Here is a tiny trained network, its code and every weight. The questions are about switching its units off for an input and a class, where a switched-off unit gives its printed mean instead of its output.

import numpy as np


def w(rows, s, z=0):
    codes = np.array(rows[::2]) - 128.0
    scale = np.full(codes.shape[1], s)
    scale[-1] = z or s
    return codes * scale


def f(y):
    return y / 2 * (1 + np.tanh(0.7978845608 * (y + 0.044715 * y**3)))


def log_softmax(a):
    a = a - a.max(-1, keepdims=True)
    return a - np.log(np.exp(a).sum(-1, keepdims=True))


def net(x, mask):
    res = np.array(x, float).reshape(1, 7) / 4 @ E
    y = f(res @ A[0][:, :-1].T + A[0][:, -1])
    res = res + np.where(mask, y, B[0][:, -1]) @ B[0][:, :-1]
    return log_softmax(res[-1] @ U[:, :-1].T + U[:, -1])


A, B = {}, {}
E = w([
[143,52,112,52,128,180,174,193,136,188],'x0',
[157,58,121,139,152,73,90,32,198,205],'x1',
[254,200,194,135,91,90,62,80,146,223],'x2',
[169,127,214,99,147,126,186,131,107,72],'x3',
[62,190,72,68,222,94,133,114,77,146],'x4',
[170,137,83,154,132,229,125,16,176,127],'x5',
[153,160,66,94,176,54,209,80,205,146],'x6',
],0.0086)
A[0] = w([
[137,109,90,93,157,130,116,80,135,227,53],'n1',
[93,182,126,86,158,113,149,201,68,147,169],'n2',
[134,109,116,105,130,190,183,149,129,110,207],'n3',
[158,147,107,113,127,252,125,109,111,168,5],'n4',
[106,194,62,111,155,175,129,79,121,142,111],'n5',
[135,83,100,99,132,216,185,162,138,114,245],'n6',
[84,62,141,150,99,208,78,168,89,138,183],'n7',
[133,121,118,123,121,131,130,112,120,164,115],'n8',
[174,113,117,141,69,135,148,181,176,139,227],'n9',
[195,145,170,130,102,122,91,130,124,193,184],'n10',
],0.024,0.002)
B[0] = w([
[77,74,70,149,153,125,135,90,184,200,239],'n1',
[104,115,132,111,122,131,44,219,109,51,245],'n2',
[124,50,118,95,167,99,74,172,166,183,214],'n3',
[209,189,183,119,113,144,163,111,83,80,211],'n4',
[106,202,108,176,97,160,79,69,87,154,209],'n5',
[116,44,148,99,151,92,123,185,192,136,250],'n6',
[92,162,104,139,128,118,40,173,123,1,240],'n7',
[96,102,190,185,82,106,138,130,167,147,156],'n8',
[111,186,107,158,133,175,37,75,103,97,203],'n9',
[232,97,185,61,150,144,155,158,138,174,245],'n10',
],0.015,0.023)
U = w([
[118,82,128,129,99,73,254,98,86,34,77],'0',
[149,142,158,74,121,141,132,173,44,166,20],'1',
[134,92,160,63,166,149,49,220,108,78,157],'2',
[101,95,153,141,39,162,219,173,49,173,2],'3',
[57,134,167,89,45,181,251,164,66,177,6],'4',
[58,158,72,173,137,172,51,115,104,87,230],'5',
[140,40,134,96,183,151,124,105,177,225,143],'6',
[206,156,195,91,126,189,126,98,77,182,201],'7',
],0.0072,0.0051)

Each question gives the input, the list of numbers given to net, and the class t.
The units are the neurons (one row each of A and B). Each row of codes is followed by its name. A weight is (code - 128) times the scale printed after its matrix; where a second scale follows, it is the last column's (A, B and U).
mask holds one flag per neuron, in row order. A switched-off neuron (its flag False) gives its mean, the last column of its row in B, instead of its output. The means were averaged over made-up inputs and are rounded, as every weight is.
A unit's drop is (log p(t) with every unit on - log p(t) with that unit switched off) / (log p(t) with every unit on - log p(t) with every unit switched off).
The circuit of an input: a set's keep is (log p(t) with only the set's units on - log p(t) with every unit switched off) / (log p(t) with every unit on - log p(t) with every unit switched off). Starting from all 10 units, units are removed one at a time, each time the one whose removal leaves the highest keep (on an exact tie, the one counted first), for as long as the keep stays at least 0.8.
circuit, biggest first: the units of the circuit, biggest drop first
k most important neurons: the k neurons with the biggest drops, biggest first
drop when u is switched off: that unit's drop, to one decimal
input [-4,-5,2,2,-8,-2,4], class 7: circuit, biggest first : [n2; n6]
input [-6,4,-6,-2,5,-4,-1], class 5: circuit, biggest first : [n10]
input [-7,-7,8,-6,6,3,4], class 7: 2 most important neurons : [n7; n10]
input [-7,-1,-2,2,7,-1,-6], class 5: 3 most important neurons : [n10; n6; n3]
input [-6,-3,1,0,2,5,-2], class 7: 2 most important neurons : [n7; n2]
input [-8,-5,-5,-1,-7,-3,-2], class 5: 2 most important neurons : [n10; n6]
input [-8,-1,-2,-1,6,8,-4], class 5: 2 most important neurons : [n10; n5]
input [1,0,6,-5,-4,3,5], class 6: 2 most important neurons : [n1; n7]
input [0,5,1,2,-3,6,-5], class 7: 3 most important neurons : [n2; n4; n6]
input [-4,-1,3,1,3,2,1], class 7: 2 most important neurons : [n7; n2]
input [-5,4,8,6,0,0,5], class 6: drop when n7 is switched off : 0.0
input [1,2,-4,-3,-5,-6,7], class 5: drop when n3 is switched off : 0.1
input [-1,-2,-5,-5,8,8,0], class 5: drop when n5 is switched off : 1.2
input [-5,0,1,-8,-1,7,8], class 5: circuit, biggest first : [n5]
